Each row has a class, written after it.
[ 229    7  205   37  -66  191   61  -92  -32  168  -38   43  158 -325
  100   25   11 -151  215 -166  -27  -98 -153 -298 -120  155 -345  -49
  115    1  285  282  314   42 -256   62] : Rotuz
[-193   31   41  115   60   -8 -129  -21  246 -158  -59  -40 -133  104
  -34  -15 -110  144   13 -164  -85 -202 -176  177  -33  119  -43   -4
  -73 -127  355  124   37  168   46 -125] : badag
[-474  159  -76  228  206    1 -179   90  159 -275  -50 -155 -448  201
   91  -18 -264  413  -44 -107  -82 -284 -298  445   98  192  -30  -31
  -53 -164  435   72 -122  171  160 -125] : rupi
[  -4   85   55  -63 -117 -105   19 -140  119  -42   -2    8  -28   92
    3   44   65    2   12   46   53  -11  149  -68  -61  -55   79   26
 -136   15   49   12  -80  107  -43  -71] : rupi
[ 247 -191  319   77  -39  292   65  -79 -179  353   -9   45  150 -244
   25 -151  146  -71  282  -58   27  151 -153 -224  -54   91 -171 -118
  166  108   24  124  269 -196  -11  277] : badag
[  43   52  -23  -31  -88 -116   55    3  -61  -13   52   -3  143  -68
   31   43  -20  -87  -56   25   11   12   47  -52   30  -50   10  -37
  -34  -22  -56   27   40   82 -116  -21] : Rotuz
[  9 -31 130  21  39  93 -17 -33   1  48 -23  16 -70 -46  26 -52  22  49
  83 -66 -35  10 -92   7 -20 121 -74 -28  33  -4 163  52   6 -38   9  72] : badag
[-168  160 -239  -69   12 -321  -52   -3   -2 -248   98   52  -93  221
   18   22   25   56 -255  253   32    0  251  280   86 -184  445  139
 -176  -60 -281 -294 -336   77  133 -178] : Rotuz
[ -13   96 -130 -124   -1 -166   20  -29 -169  -76  163   58 -156  266
  -78 -103  152   43 -265  416  119  305  347  217   48 -255  598  119
 -132  121 -586 -454 -356 -195  214   21] : badag
[ 411   -9  -10 -249 -267 -200  164 -103 -308  219  183  130  435  -80
   -6   -5  338 -379 -100  310  162  342  442 -357   41 -364  326   44
  -61  102 -600 -311 -131 -101  -64  187] : naboz
[-103   19   -6   12   46   43  -15   69  122 -143  -29  -83 -134   93
   -8  -27 -123   98  -15  -56  -47    2 -114  155   -7   61  -64  -15
  -19    5   80   52  -20  -14   45  -49] : zor
[  67 -191  396  153   66  502   37  -70    8  330 -163 -124 -176 -195
  154 -105   12  128  433 -319  -21  -64 -332 -179  -75  332 -521 -190
  202   45  444  319  308 -142  -43  224] : zor
[ 286  -41  -73 -305 -247 -298   85 -166 -136   -1  194  222  318  131
 -154  -28  294 -279 -262  364  135  328  435  -56  -10 -382  546  115
 -208   88 -631 -381 -282  -65   19   40] : badag
[ 135   -3  -64 -161 -133  -69  143  -53 -453  154  282  100   57  151
  -44 -178  214  -20 -265  554  246  498  318  184   91 -250  645   19
  -52  316 -813 -492 -266 -321  297  222] : Rotuz
[-189  116 -152  -33   69 -204  -52    7  217 -243   -4    0 -168  223
   23   83  -11   98 -128   36  -68 -139   90  132    5  -74   85  127
 -137  -86   34  -96 -254  138   52 -174] : meku
[ 276 -194  230   23 -133  195   54 -152 -334  398   92   91  236 -195
   -6 -209  165 -156  168  112   98  258  -43 -153  -81  -33  162 -107
   86  179 -176  -67  207 -223  129  289] : tona
[-240   36   32  134  104   65  -68  -54  -16  -14   26 -107 -238  230
   29 -116   -6  280  -30   98   75  -32  -73  317   86   26  173  -45
  -20  -13  -22 -126 -144  -43  233   20] : meku
[ 281   18  -84 -223 -195 -325  106    2   62 -113   25   70  396 -148
  -20   82  128 -347  -75   54  -53   57  289 -321  -71 -341   82  120
  -86  -73 -252  -19  -10   45 -267  -93] : Rotuz
[-207  -55   85   98  171  225  -36   55    7   50  -58  -74 -420  164
  107  -88  -63  271  109  -23   -1   29 -169  257   63  154  -89  -46
   29   71  131  -29 -102  -80  251  121] : vome
[ 147 -152  188  -25  -56  109   69  -29  -14  158  -53   21  127 -202
   20  -24   74  -93  199 -121  -39   19  -84 -206  -66   48 -186  -22
   97   25  114  125  138  -97  -83  118] : zor
[-293   16   53  271  230  129 -207  120  367 -166 -239 -146 -259  -53
  123   50 -276  250  285 -482 -230 -442 -518  129  -21  333 -572  -64
   67 -272  899  442  197  314  -22 -153] : tona
[  35 -106  170  141   51  251  -54  -56  -48  206  -42  -42  -34 -162
  131 -107   48   40  260 -150  -47  -68 -232  -82  -34  159 -215 -115
  107  -42  299  138  180  -58   52  139] : zor
[-216  185 -205  -85  -65 -249   13  -13  -44 -236  160   63  -66  331
  -58  -22  -69   91 -316  317   96  150  171  349   76 -218  536  114
 -225   47 -356 -340 -376   44  253  -63] : rupi
[-189   20   -8  -44   10   -9   36  -42   -5  -72    0  -18 -299  326
   55  -79    9  228  -91  173  102   84   54  323   61  -33  272   49
 -150   93 -144 -214 -270  -24  277   25] : Rotuz
[-177   81   91  125  102  125  -47   -4  221  -61 -144  -47 -253  -65
  186   53 -180  151  202 -243 -100 -278 -282   34  -65  252 -370   -8
  -11  -69  556  278  127  182  -58  -71] : Rotuz
[ 263   48  129    2 -156   77  102  -81 -187  174   46   47  296 -243
   36  -22   43 -212  100   18   32   95  -15 -272  -58   72  -62  -75
   99  105  -54  114  242  -77 -173   73] : zor
[  13 -142  106  -58  -85   30   53 -127 -111  104   60   17  -18  168
  -58 -165  145   77 -106  211  115  221   62  189  -10 -109  369    9
  -81  140 -299 -223 -148 -191  251  142] : Rotuz
[-227  -68  146  307  347  287 -258  131  244  -73 -249 -187 -281 -215
  131  -68 -274  223  357 -488 -248 -354 -512  168  -45  361 -575  -99
  155 -294  775  418  301   97  -53  -49] : badag
[-390 -239  296  381  337  666  -99  -27 -292  385  -49 -184 -629  263
  239 -312  -73  582  272  -30  122  -17 -482  544  169  395  -38 -214
  137   89  207 -144   35 -221  641  414] : meku
[-103   74  -12  124   80   26  -79   57  129  -64 -121  -69  -40 -109
  159   60  -84   67  174 -254 -118 -248 -216  -51   40  165 -361  -44
   43 -203  491  246   84  230  -73  -60] : zor
[ 216  107 -171 -262 -175 -483   44   35  276 -292   10  100  420 -134
  -79  204   45 -383 -127  -66 -122  -38  337 -379  -86 -344  -50  161
 -164 -180  -74   64  -28  269 -390 -228] : badag
[-460  134 -104  154  280   64 -112   96  286 -286 -127  -96 -498  284
   84   40 -245  403  -24 -107  -79 -269 -244  413   76  211 -195   51
  -50  -76  355   83 -182  161  154 -170] : meku
[  13   97   34  -27  -24   38   52  -82 -104   25  102   41 -116   99
  -48  -44   73   73 -125  218  102  224   66   75  -30  -24  229   41
    8  209 -298 -143  -82 -167   98   64] : kunas
[ -87   13  -48  -21  -23  -90   49   12 -116   37   85  -13  -21  103
  -11  -49   77   69  -44  189   49  153  117   41   36 -179  264   46
  -41   82 -240 -194 -150 -111  200  101] : rupi
[ -72   54 -139  -39  129 -278 -177   12  389 -312  -96  -35   23  -82
  -26  115  -38  -99  -14 -204 -207 -331  112  -15 -107 -123 -164  128
  -93 -344  260  141  -49  222 -254 -317] : meku
[ 281   46  178 -169 -245   -2  145 -229 -155  187  146  155  192  -47
   18  -38  178 -259  -25  197  156  214  297 -233 -116 -122  282   25
 -128  202 -340 -191   -4  -80 -107   96] : naboz
[-407   37  -49    8   19  -38  -17    4   44 -174   38  -34 -492  559
  -28 -150 -128  412 -207  222  151   75  -53  639   69  -36  458   34
 -251   95 -140 -300 -389   30  475   -6] : tona
[-483  190 -224   94  219  -39 -135  150  181 -373  -11 -139 -595  442
   13   25 -210  426 -211   92  -13 -139 -114  613  167   58  186   43
 -151  -39   84 -142 -376   99  277 -181] : vome
[ 108  -36  246  -34 -116  243  117 -170 -188  246   22   44 -133   72
   45 -155  138   57   88  146  166  238   13  -24  -72   85  132  -74
  -12  240 -130  -65   14 -168  115  200] : kunas
[ -61 -176  475  327  241  766  -14  -66 -406  516  -69 -185 -213 -185
  207 -223   10  347  471 -194   60  114 -577   85  103  488 -399 -307
  395  144  409  193  274 -326  231  483] : vome
[  60   60   32 -110 -126   40  136 -108 -285  164  139  105  -34  137
    5  -88  136   18 -107  309  203  291  142   44   12  -53  304  -14
  -54  226 -368 -229 -142 -131  149  162] : kunas
[ -56  130  -31   30   62 -122  -70   38  118 -170    6  -29  -70   -1
   16   53  -40   13  -20  -43  -73 -141   47   62   25    4    0   28
  -46 -121   89   21  -30  104 -141 -143] : badag
[  43 -204  454  275   55  540  -41 -173 -246  502  -53 -113 -114 -119
   65 -315  118  242  374 -128  100  119 -392   50  -71  290 -130 -256
  228  103  281  169  294 -259  242  346] : tona
[ -11  213 -241  -96  -16 -353  -34   23  155 -293   93   36   94   28
  -66  227  -29 -177 -219   49 -126 -106  223  -75    6 -149   84  106
 -125  -95  -74  -39 -149  180 -211 -269] : vome
[  20 -113  329  327  145  481  -57   42 -108  317 -133 -199  -38 -341
  170 -145 -129  118  458 -334  -70 -117 -509 -133   -1  362 -572 -269
  342  -39  511  422  494 -114  -47  220] : meku
[-233   52 -220   17   71 -192 -145   90  112 -265    3    4 -144  176
  -10    4 -154   39 -187   46  -45 -145   46  328   46  -98  222  120
 -163 -146  -55 -177 -217  146   98 -171] : naboz
[   6   84  -99  -73    3 -255  -48   20  311 -251  -61   38  112  -83
  -66  175  -36 -114  -49 -153 -165 -156   39 -145  -68  -66 -193   95
  -88 -166  264  195  -12  224 -276 -221] : rupi
[-211  116 -196  -66   84 -243  -69   -5   43 -223   36    4 -207  237
   46  -12   -2  117 -192  192    6   14  196  345   65 -128  356  109
 -196  -67 -175 -270 -359   46  163 -146] : Rotuz
[ 184 -230  448  187   36  548   19 -139 -354  478   -6  -30  -10 -223
   89 -288   81  114  310  -42  146  162 -319    3  -18  242 -180 -201
  234  130   68   89  321 -270  126  439] : badag
[ -99  127  -67  102  187  -54 -204   54  247 -202  -97  -66  -78  -97
   77   67  -90  -41  103 -220 -201 -341  -66   28  -52   96 -171   62
  -14 -259  397  148   51  150 -168 -246] : naboz
[ 313  154   94 -151 -254  -12  194 -208 -393  179  238  142  255  -38
   16  -66  181 -208 -111  380  200  391  252 -166  -11  -66  397  -26
  -13  281 -502 -266  -82 -208  -15  147] : zor
[ -20   80  -38    5  -12  -46   -5  -10  -71  -42   78  -21  -28  102
    3  -89   32   14  -59  174   36   86   72   95    4  -97  244    1
  -63   21 -151 -133  -85  -35  118   -8] : meku
[  40  101   -7  -55   -5 -127  -18   38  312 -181  -89  -43  -39  -74
   23  176  -69  -86   79 -245 -132 -212   31 -252  -94   11 -360   38
  -56 -165  337  238  104  242 -334 -181] : badag
[  91 -121  207  116  -12  222   24  -15  -77  266  -79  -24   56 -218
  123  -67   48    7  311 -231  -22  -87 -230 -223  -40  112 -368 -146
  109  -65  365  251  246   70  -74  167] : tona
[-279  145 -231   54  151 -273 -166  219  594 -504 -210 -115  -69  -41
   68  270 -309   -5   73 -449 -337 -556 -179  -10  -28   57 -496  123
  -72 -403  669  368   39  432 -281 -421] : zor
[ 110  149 -156 -161  -94 -258   20  -63  123 -173   51   41  100  101
  -20  109   60 -180 -136  134    5   16  266 -101  -26 -199  120   92
 -164  -59 -166 -104 -180  133 -116 -164] : meku
[-220  127  -78  129  116  -18  -77   68  128 -120  -93  -55 -189  -19
  199   68 -129  131   90 -140 -117 -300 -212   83   41  136 -214    9
  -36 -165  448  158  -14  222   -5  -93] : Rotuz
[ 286  223 -374 -373 -288 -681  109   38  250 -306   45  181  504 -175
 -114  342  175 -543 -276   36 -150  -15  523 -574 -116 -452  -31  199
 -201 -154 -205   84 -176  325 -595 -341] : kunas
[ 332    2  102  -78 -143   63  151  -91 -320  242  110   85  329 -204
    5  -68  140 -254   15  173  103  267  154 -250  -24  -99  110  -54
   69  139 -375  -85  105 -176 -129  157] : meku
[ 100 -197  362  249   70  544   22  -92 -350  502  -44 -124  -14 -221
  132 -281  116  154  332  -99   75  139 -349  -54  -27  231 -192 -242
  262   86  144  158  342 -296  165  374] : Rotuz
[ 255  -44   62 -178 -174  -57  120  -80  -90   81   97  117  206  -25
  -49  -11  173 -206  -75  176  110  166  221 -204  -66 -196  126   69
  -56  118 -361 -124  -45  -83  -98   83] : naboz
[ 271  -70   61 -101 -134   55   98  -70 -316  195   66  122  245 -182
   30 -129  103 -217   38  184  106  272  115 -106  -19  -70  179  -33
   14  124 -320 -118   51 -168    4  156] : zor
[  38  195 -100 -244 -189 -285  128 -149  -37  -80  156  152  -31  290
  -48   38  180  -92 -254  369  156  231  444   -6  -20 -230  495  128
 -284  185 -441 -350 -369   30   57  -74] : naboz
[-207  107 -147   36  156 -100 -128   92  236 -283  -61  -54 -160   69
   21   93 -188   64  -58  -95 -132 -182  -39  213   12  -17  -34  113
  -82 -156  157    8 -106  120  -41 -185] : rupi
[ -21  -46  150  127   25  205  -15   41  -81  123  -43  -56  -49  -89
  111 -124  -57   87  154 -114   11    0 -223    4   15   88 -165 -112
   65  -67  190  124  150   14   34  164] : badag
[ 181 -211  455  266  119  614  -37  -93 -216  494  -74  -55   40 -354
  146 -186   64   30  529 -256  -43   -3 -458 -161  -35  389 -425 -246
  301   72  417  289  451 -232   32  354] : badag
[-108   99 -122  -91   12 -234  -35   36  116 -214   70  -18  -43  181
  -53    0    5    5 -194  122    1   66  211  149   11 -231  274  126
 -115  -37 -288 -218 -255  -25   41 -111] : naboz
[ -27  145  -85  -75  -89 -225   41   -7   36 -104   86   47    5   91
  -11   56   42  -33 -163   98   37   13  219  -25    4 -164  170   61
 -144  -62 -162 -109 -153  136  -65  -74] : badag
[ 209 -239  298   77 -101  402  101 -116 -497  462   98  -26  130  -59
   -3 -325  156    8  114  227  188  426  -99   45   18  -42  309 -146
  141  258 -428 -209  106 -461  300  464] : rupi
[-369  144  -59  239  331  170 -158  146  160 -141 -143 -166 -459   74
  207   -4 -229  341  178 -197 -155 -233 -355  283   86  321 -281  -18
   97 -110  506  128  -32   23  157  -81] : zor
[ -18  -88  102    2  -87  161  106  -66 -343  234   87   30  -96  239
  -33 -234  126  177 -110  380  280  361   39  265  104 -115  468  -20
   20  281 -540 -307 -145 -302  411  285] : vome
[ 410 -317  449   54 -127  534  175 -141 -532  564   81   37  195 -251
   31 -298  214  -54  236  169  225  387 -164 -151  -10  109   23 -185
  279  351 -388  -36  325 -507  126  508] : zor
